Here is a tiny trained network, its code and every weight. The questions are about switching its units off for an input and a class, where a switched-off unit gives its printed mean instead of its output.

import numpy as np


def w(rows, s, z=0):
    codes = np.array(rows[::2]) - 128.0
    scale = np.full(codes.shape[1], s)
    scale[-1] = z or s
    return codes * scale


def f(y):
    return np.maximum(y, 0)


def log_softmax(a):
    a = a - a.max(-1, keepdims=True)
    return a - np.log(np.exp(a).sum(-1, keepdims=True))


def net(x, mask):
    res = np.array(x, float).reshape(1, 2) / 4 @ E
    y = f(res @ A[0][:, :-1].T + A[0][:, -1])
    res = res + np.where(mask, y, B[0][:, -1]) @ B[0][:, :-1]
    return log_softmax(res[-1] @ U[:, :-1].T + U[:, -1])


A, B = {}, {}
E = w([
[187,170,198,105,5,205,182,164],'x0',
[220,162,167,1,188,124,83,225],'x1',
],0.0092)
A[0] = w([
[177,197,165,68,70,183,176,186,177],'neuron 1',
[184,167,223,103,73,196,166,181,147],'neuron 2',
[211,172,186,108,81,220,129,123,175],'neuron 3',
[121,141,158,108,148,98,143,158,94],'neuron 4',
[69,66,47,193,202,58,43,48,139],'neuron 5',
[89,141,88,253,37,173,203,43,186],'neuron 6',
[101,146,166,91,164,84,144,110,141],'neuron 7',
[120,101,132,243,119,169,126,153,128],'neuron 8',
[194,120,65,110,226,58,86,149,253],'neuron 9',
[118,71,158,74,143,101,149,156,84],'neuron 10',
[75,76,85,189,89,161,191,89,183],'neuron 11',
],0.0071,0.0035)
B[0] = w([
[69,108,151,150,199,172,156,175,225],'neuron 1',
[13,109,139,122,203,113,176,192,225],'neuron 2',
[109,26,181,106,188,152,158,195,214],'neuron 3',
[165,134,106,99,80,184,81,96,144],'neuron 4',
[2,51,189,200,180,144,200,194,243],'neuron 5',
[92,53,243,239,28,91,62,78,252],'neuron 6',
[157,154,60,164,181,178,120,118,148],'neuron 7',
[98,184,185,216,93,166,64,87,171],'neuron 8',
[87,81,45,55,175,246,131,165,216],'neuron 9',
[137,157,95,110,100,140,156,130,146],'neuron 10',
[106,100,183,245,91,83,147,91,212],'neuron 11',
],0.006,0.012)
U = w([
[198,155,92,115,103,86,169,100,88],'0',
[244,171,70,51,112,182,56,129,27],'1',
[182,207,114,116,74,93,88,95,4],'2',
[103,94,128,114,254,163,189,217,239],'3',
[123,87,195,172,8,100,105,53,183],'4',
],0.0072,0.0021)

Each question gives the input, the list of numbers given to net, and the class t.
The units are the neurons (one row each of A and B). Each row of codes is followed by its name. A weight is (code - 128) times the scale printed after its matrix; where a second scale follows, it is the last column's (A, B and U).
mask holds one flag per neuron, in row order. A switched-off neuron (its flag False) gives its mean, the last column of its row in B, instead of its output. The means were averaged over made-up inputs and are rounded, as every weight is.
A unit's drop is (log p(t) with every unit on - log p(t) with that unit switched off) / (log p(t) with every unit on - log p(t) with every unit switched off).
The circuit of an input: a set's keep is (log p(t) with only the set's units on - log p(t) with every unit switched off) / (log p(t) with every unit on - log p(t) with every unit switched off). Starting from all 11 units, units are removed one at a time, each time the one whose removal leaves the highest keep (on an exact tie, the one counted first), for as long as the keep stays at least 0.8.
circuit, biggest first: the units of the circuit, biggest drop first
unit that matters most: the unit with the biggest drop
top k neurons: the k neurons with the biggest drops, biggest first
drop when u is switched off: that unit's drop, to one decimal
input [-2,-2], class 4: top 3 neurons : (neuron 2; neuron 1; neuron 3)
input [-3,6], class 1: circuit, biggest first : (neuron 5; neuron 2; neuron 3)
input [-6,-4], class 4: circuit, biggest first : (neuron 2; neuron 1)
input [-4,-3], class 4: circuit, biggest first : (neuron 2; neuron 1)
input [1,-1], class 4: unit that matters most : neuron 9
input [-2,4], class 1: top 2 neurons : (neuron 5; neuron 2)
input [-7,-5], class 4: top 2 neurons : (neuron 6; neuron 2)
input [8,-2], class 3: drop when neuron 3 is switched off : 1.1
input [0,-1], class 4: drop when neuron 6 is switched off : -0.1
input [8,-1], class 3: drop when neuron 2 is switched off : 0.3
input [-4,-5], class 4: drop when neuron 9 is switched off : 0.0
